Here is a tiny trained network, its code and every weight. The questions are about switching its units off for an input and a class, where a switched-off unit gives its printed mean instead of its output.

import numpy as np


def w(rows, s, z=0):
    codes = np.array(rows[::2]) - 128.0
    scale = np.full(codes.shape[1], s)
    scale[-1] = z or s
    return codes * scale


def norm(h):
    return h / np.sqrt((h * h).mean(-1, keepdims=True) + 1e-5)


def f(y):
    return np.maximum(y, 0)


def log_softmax(a):
    a = a - a.max(-1, keepdims=True)
    return a - np.log(np.exp(a).sum(-1, keepdims=True))


def net(x, mask):
    res = np.array(x, float).reshape(1, 2) / 4 @ E
    u = 0
    for l in range(3):
        y = f(norm(res) @ A[l][:, :-1].T + A[l][:, -1])
        res = res + np.where(mask[u : u + 7], y, B[l][:, -1]) @ B[l][:, :-1]
        u += 7
    return log_softmax(norm(res)[-1] @ U[:, :-1].T + U[:, -1])


A, B = {}, {}
E = w([
[248,209,42,137,16,202,154,136],'x0',
[108,21,82,124,47,115,216,254],'x1',
],0.0076)
A[0] = w([
[126,53,174,137,91,163,172,87,172],'0.n1',
[205,227,177,196,79,107,127,79,107],'0.n2',
[121,125,155,156,240,187,43,134,23],'0.n3',
[76,154,155,184,213,124,149,118,2],'0.n4',
[134,81,105,167,113,144,61,118,62],'0.n5',
[146,159,84,78,74,124,70,111,160],'0.n6',
[254,49,99,146,125,143,236,76,189],'0.n7',
],0.0072,0.00088)
B[0] = w([
[114,156,128,85,109,160,164,87,169],'0.n1',
[1,245,118,66,72,81,171,38,255],'0.n2',
[199,96,130,105,130,54,121,112,209],'0.n3',
[146,200,98,153,116,113,145,149,192],'0.n4',
[107,159,159,254,150,139,77,74,128],'0.n5',
[88,235,106,96,79,97,90,163,205],'0.n6',
[160,174,162,128,132,180,121,92,236],'0.n7',
],0.0096,0.0061)
A[1] = w([
[94,28,133,182,77,150,254,106,113],'1.n1',
[162,119,143,79,237,88,73,57,198],'1.n2',
[196,119,120,174,148,184,175,141,159],'1.n3',
[120,35,155,154,179,69,95,141,168],'1.n4',
[153,112,197,135,206,29,88,101,252],'1.n5',
[128,149,73,135,73,188,69,165,150],'1.n6',
[68,123,116,106,80,136,169,104,23],'1.n7',
],0.0073,0.0022)
B[1] = w([
[78,104,139,162,200,197,63,89,229],'1.n1',
[45,194,119,160,64,162,165,254,229],'1.n2',
[148,145,252,114,190,85,182,107,163],'1.n3',
[89,174,127,163,45,138,99,50,205],'1.n4',
[238,220,113,93,76,136,216,110,254],'1.n5',
[186,118,137,169,183,6,129,137,208],'1.n6',
[112,93,67,65,76,115,81,179,198],'1.n7',
],0.0085,0.0058)
A[2] = w([
[97,77,135,127,196,98,153,210,42],'2.n1',
[202,167,112,138,132,100,163,219,214],'2.n2',
[128,95,108,197,130,39,140,49,14],'2.n3',
[94,46,254,99,109,144,158,154,87],'2.n4',
[208,139,169,165,165,100,228,144,103],'2.n5',
[62,75,112,67,104,144,35,58,1],'2.n6',
[135,217,152,166,111,166,137,91,125],'2.n7',
],0.0071,0.0013)
B[2] = w([
[238,235,14,114,213,128,109,45,149],'2.n1',
[2,140,238,105,102,103,97,61,218],'2.n2',
[188,119,50,205,166,79,117,40,132],'2.n3',
[202,203,92,99,92,34,209,214,173],'2.n4',
[109,27,57,158,180,189,64,158,196],'2.n5',
[121,49,230,181,112,180,43,191,176],'2.n6',
[81,143,53,121,115,135,126,179,255],'2.n7',
],0.0077,0.0076)
U = w([
[180,75,110,175,179,104,122,2,39],'0',
[250,115,78,126,197,126,210,175,117],'1',
[60,17,185,182,114,164,73,183,150],'2',
[80,241,112,117,50,106,173,97,178],'3',
[195,66,172,96,129,105,159,51,2],'4',
],0.013,0.0062)

Each question gives the input, the list of numbers given to net, and the class t.
The units are the neurons (one row each of A and B). Each row of codes is followed by its name. A weight is (code - 128) times the scale printed after its matrix; where a second scale follows, it is the last column's (A, B and U).
mask holds one flag per neuron, layer by layer. A switched-off neuron (its flag False) gives its mean, the last column of its row in B, instead of its output. The means were averaged over made-up inputs and are rounded, as every weight is.
A unit's drop is (log p(t) with every unit on - log p(t) with that unit switched off) / (log p(t) with every unit on - log p(t) with every unit switched off).
most important unit: the unit with the biggest drop
k most important neurons: the k neurons with the biggest drops, biggest first
top k neurons in layer l: the k neurons of layer l with the biggest drops, biggest first
drop when u is switched off: that unit's drop, to one decimal
input [3,7], class 1: most important unit	0.n6
input [2,7], class 1: 3 most important neurons	[0.n2; 0.n6; 1.n5]
input [2,5], class 1: top 3 neurons in layer 1	[1.n3; 1.n5; 1.n1]
input [-7,7], class 2: 2 most important neurons	[1.n4; 1.n1]
input [-7,5], class 2: 2 most important neurons	[1.n4; 2.n6]
input [0,2], class 1: top 2 neurons in layer 1	[1.n3; 1.n4]
input [-7,6], class 2: 3 most important neurons	[1.n4; 1.n1; 2.n6]
input [0,1], class 1: top 3 neurons in layer 0	[0.n6; 0.n2; 0.n4]
input [-3,2], class 2: 2 most important neurons	[0.n3; 0.n6]
input [-5,3], class 2: 2 most important neurons	[1.n4; 0.n3]
input [1,2], class 2: 3 most important neurons	[0.n2; 2.n5; 0.n7]
input [-6,6], class 2: 3 most important neurons	[1.n4; 1.n1; 2.n6]
input [-2,7], class 2: drop when 2.n6 is switched off	0.1
input [2,8], class 1: most important unit	0.n2
input [-2,6], class 2: drop when 1.n1 is switched off	0.8
input [-3,8], class 2: drop when 1.n1 is switched off	0.8
